Here is a tiny trained network, its code and every weight. The questions are about switching its units off for an input and a class, where a switched-off unit gives its printed mean instead of its output.

import numpy as np


def w(rows, s, z=0):
    codes = np.array(rows[::2]) - 128.0
    scale = np.full(codes.shape[1], s)
    scale[-1] = z or s
    return codes * scale


def f(y):
    return y / 2 * (1 + np.tanh(0.7978845608 * (y + 0.044715 * y**3)))


def log_softmax(a):
    a = a - a.max(-1, keepdims=True)
    return a - np.log(np.exp(a).sum(-1, keepdims=True))


def net(x, mask):
    res = np.array(x, float).reshape(1, 6) / 4 @ E
    y = f(res @ A[0][:, :-1].T + A[0][:, -1])
    res = res + np.where(mask, y, B[0][:, -1]) @ B[0][:, :-1]
    return log_softmax(res[-1] @ U[:, :-1].T + U[:, -1])


A, B = {}, {}
E = w([
[137,144,145,110,129,122,135,160],'x0',
[185,124,178,77,117,234,27,162],'x1',
[167,123,129,114,118,107,140,140],'x2',
[253,69,143,149,58,74,169,3],'x3',
[100,161,69,62,19,191,187,125],'x4',
[72,157,165,198,112,174,116,84],'x5',
],0.0075)
A[0] = w([
[197,52,196,161,30,111,134,60,178],'n0',
[120,87,103,90,46,191,181,131,120],'n1',
[170,1,55,64,147,97,122,192,90],'n2',
[103,159,137,126,95,144,188,230,184],'n3',
[139,149,94,90,184,203,77,132,164],'n4',
[174,139,160,69,115,155,51,107,9],'n5',
[187,60,183,210,228,82,70,123,81],'n6',
[201,93,107,133,88,153,55,124,242],'n7',
[140,203,158,229,99,132,122,92,68],'n8',
[108,170,101,151,165,62,197,113,3],'n9',
],0.0093,0.0034)
B[0] = w([
[147,70,146,204,141,84,113,148,255],'n0',
[154,212,116,189,136,174,183,146,192],'n1',
[91,100,98,137,211,170,154,142,187],'n2',
[106,158,157,164,162,102,101,118,180],'n3',
[81,139,155,131,121,87,114,104,185],'n4',
[89,186,113,64,115,129,102,58,166],'n5',
[145,212,155,142,99,194,166,130,242],'n6',
[75,139,149,125,153,80,150,96,202],'n7',
[132,106,114,126,136,166,96,144,163],'n8',
[125,127,150,70,126,118,120,10,174],'n9',
],0.012,0.0096)
U = w([
[86,115,193,123,149,135,190,161,238],'0',
[110,132,145,174,174,69,93,180,181],'1',
[195,208,143,123,146,233,209,143,1],'2',
[144,164,127,135,171,96,104,143,196],'3',
[117,142,154,29,128,102,119,2,45],'4',
[115,85,126,135,192,214,145,156,193],'5',
[147,55,94,58,71,160,91,187,13],'6',
],0.0087,0.0059)

Each question gives the input, the list of numbers given to net, and the class t.
The units are the neurons (one row each of A and B). Each row of codes is followed by its name. A weight is (code - 128) times the scale printed after its matrix; where a second scale follows, it is the last column's (A, B and U).
mask holds one flag per neuron, in row order. A switched-off neuron (its flag False) gives its mean, the last column of its row in B, instead of its output. The means were averaged over made-up inputs and are rounded, as every weight is.
A unit's drop is (log p(t) with every unit on - log p(t) with that unit switched off) / (log p(t) with every unit on - log p(t) with every unit switched off).
The circuit of an input: a set's keep is (log p(t) with only the set's units on - log p(t) with every unit switched off) / (log p(t) with every unit on - log p(t) with every unit switched off). Starting from all 10 units, units are removed one at a time, each time the one whose removal leaves the highest keep (on an exact tie, the one counted first), for as long as the keep stays at least 0.8.
units of the circuit, in order: the units of the circuit, biggest drop first
most important unit: the unit with the biggest drop
top k neurons: the k neurons with the biggest drops, biggest first
drop when u is switched off: that unit's drop, to one decimal
input [-4,0,3,5,4,5], class 1: most important unit	n0
input [7,8,3,-7,2,-4], class 4: top 3 neurons	(n5; n0; n4)
input [-8,6,-8,-5,-8,-5], class 0: units of the circuit, in order	(n4; n6)
input [-4,-8,0,-3,2,-5], class 4: top 2 neurons	(n9; n0)
input [5,-4,-7,-2,1,-8], class 5: top 4 neurons	(n2; n7; n0; n4)
input [-2,7,5,-7,7,2], class 1: top 4 neurons	(n4; n6; n3; n9)
input [-1,4,-2,7,7,-5], class 1: top 3 neurons	(n0; n6; n7)
input [6,-7,2,4,-3,7], class 4: top 2 neurons	(n9; n1)
input [-5,5,-3,8,-1,0], class 1: top 2 neurons	(n0; n9)
input [-6,-3,-7,4,6,8], class 5: top 3 neurons	(n6; n8; n0)
input [0,-8,-7,-5,6,6], class 4: top 3 neurons	(n9; n0; n6)
input [1,-2,4,-6,-6,-8], class 5: top 3 neurons	(n2; n7; n0)
input [5,8,-7,-7,2,-8], class 4: units of the circuit, in order	(n5; n4)
input [-2,7,0,2,-2,-7], class 4: units of the circuit, in order	(n5)
input [7,-7,2,-4,-8,-7], class 2: top 2 neurons	(n6; n0)
input [2,6,-7,8,6,-8], class 1: top 4 neurons	(n0; n6; n7; n9)
input [6,4,-6,-2,-7,6], class 2: top 2 neurons	(n6; n0)
input [1,-3,-6,4,5,7], class 5: top 2 neurons	(n6; n8)
input [2,-8,1,0,2,5], class 4: top 2 neurons	(n9; n0)
input [8,-5,0,3,-8,5], class 2: units of the circuit, in order	(n6)
input [7,-7,-5,-3,-8,-4], class 2: drop when n6 is switched off	0.7
input [1,-7,1,-4,1,2], class 4: drop when n9 is switched off	0.6
input [5,2,4,3,-8,-6], class 2: drop when n6 is switched off	1.4
input [-5,7,3,8,5,7], class 1: drop when n0 is switched off	1.2
